Below are the code and all the weights of a small trained network. Each question names an input and a class and asks about switching units off, where a switched-off unit gives its printed mean instead of its output.

import numpy as np


def w(rows, s, z=0):
    codes = np.array(rows[::2]) - 128.0
    scale = np.full(codes.shape[1], s)
    scale[-1] = z or s
    return codes * scale


def norm(h):
    return h / np.sqrt((h * h).mean(-1, keepdims=True) + 1e-5)


def f(y):
    return np.maximum(y, 0)


def log_softmax(a):
    a = a - a.max(-1, keepdims=True)
    return a - np.log(np.exp(a).sum(-1, keepdims=True))


def net(x, mask):
    res = np.array(x, float).reshape(1, 2) / 4 @ E
    u = 0
    for l in range(2):
        y = f(norm(res) @ A[l][:, :-1].T + A[l][:, -1])
        res = res + np.where(mask[u : u + 7], y, B[l][:, -1]) @ B[l][:, :-1]
        u += 7
    return log_softmax(norm(res)[-1] @ U[:, :-1].T + U[:, -1])


A, B = {}, {}
E = w([
[76,140,228,108,234,208,77,110],'x0',
[123,13,166,82,59,97,168,254],'x1',
],0.0081)
A[0] = w([
[115,142,46,98,79,128,161,254,167],'L0N1',
[66,89,98,143,52,28,123,99,3],'L0N2',
[99,183,115,122,153,199,102,120,161],'L0N3',
[167,117,100,117,64,135,132,122,135],'L0N4',
[111,175,73,134,52,51,96,83,27],'L0N5',
[88,96,164,110,152,144,138,161,38],'L0N6',
[163,226,20,100,112,79,110,77,112],'L0N7',
],0.0069,0.0029)
B[0] = w([
[90,162,207,213,108,98,87,27,249],'L0N1',
[203,212,142,72,137,132,129,181,190],'L0N2',
[132,88,140,148,107,43,173,147,217],'L0N3',
[217,104,130,63,193,183,130,159,191],'L0N4',
[102,154,114,82,104,159,192,254,203],'L0N5',
[231,197,53,121,109,120,123,77,179],'L0N6',
[79,77,126,192,138,108,108,49,255],'L0N7',
],0.0077,0.0061)
A[1] = w([
[146,84,114,126,18,111,120,154,108],'L1N1',
[178,141,54,125,62,157,119,175,234],'L1N2',
[64,29,137,145,156,76,192,186,54],'L1N3',
[91,4,199,88,141,102,97,152,6],'L1N4',
[160,72,159,113,102,70,85,81,95],'L1N5',
[78,119,164,87,210,174,111,180,74],'L1N6',
[76,161,106,115,120,167,74,96,33],'L1N7',
],0.013,0.0021)
B[1] = w([
[73,133,25,175,156,133,132,54,247],'L1N1',
[152,109,169,61,154,151,126,186,200],'L1N2',
[184,179,224,94,144,157,94,147,188],'L1N3',
[46,115,136,195,145,102,111,37,254],'L1N4',
[151,125,187,93,134,147,134,186,232],'L1N5',
[211,143,8,81,91,128,185,208,227],'L1N6',
[83,28,157,124,32,99,139,171,155],'L1N7',
],0.012,0.0079)
U = w([
[182,143,48,64,136,121,202,176,196],'0',
[58,95,148,181,119,79,140,42,220],'1',
[198,165,249,82,140,120,141,179,227],'2',
[118,148,140,99,77,135,91,157,4],'3',
[139,125,131,96,91,138,86,132,12],'4',
],0.015,0.004)

Each question gives the input, the list of numbers given to net, and the class t.
The units are the neurons (one row each of A and B). Each row of codes is followed by its name. A weight is (code - 128) times the scale printed after its matrix; where a second scale follows, it is the last column's (A, B and U).
mask holds one flag per neuron, layer by layer. A switched-off neuron (its flag False) gives its mean, the last column of its row in B, instead of its output. The means were averaged over made-up inputs and are rounded, as every weight is.
A unit's drop is (log p(t) with every unit on - log p(t) with that unit switched off) / (log p(t) with every unit on - log p(t) with every unit switched off).
top k neurons: the k neurons with the biggest drops, biggest first
k most important neurons of layer l: the k neurons of layer l with the biggest drops, biggest first
drop when u is switched off: that unit's drop, to one decimal
input [3,2], class 2: top 3 neurons => L0N6, L0N5, L0N4
input [2,-3], class 2: top 3 neurons => L0N3, L1N1, L1N4
input [0,-3], class 2: most important neuron of layer 1 => L1N1
input [-4,-4], class 0: 3 most important neurons of layer 1 => L1N4, L1N5, L1N1
input [8,-7], class 0: top 2 neurons => L0N1, L1N6
input [3,0], class 2: 2 most important neurons of layer 0 => L0N3, L0N4
input [-4,7], class 1: top 2 neurons => L1N1, L0N1
input [4,-2], class 0: top 2 neurons => L0N1, L0N7
input [3,-3], class 2: 3 most important neurons of layer 0 => L0N3, L0N4, L0N5
input [7,6], class 0: top 3 neurons => L1N6, L0N7, L0N1
input [0,8], class 1: top 2 neurons => L1N1, L1N4
input [7,8], class 1: 2 most important neurons of layer 1 => L1N4, L1N2
input [4,-4], class 0: 2 most important neurons of layer 1 => L1N4, L1N3
input [-1,-3], class 2: top 3 neurons => L1N3, L1N1, L0N3
input [6,8], class 1: most important neuron of layer 1 => L1N4
input [3,-1], class 2: top 2 neurons => L0N3, L0N2
input [5,6], class 1: top 2 neurons => L1N4, L0N5
input [2,1], class 2: 2 most important neurons of layer 1 => L1N6, L1N1
input [1,-2], class 2: drop when L0N4 is switched off => 0.0
input [8,-4], class 0: drop when L1N6 is switched off => 1.2
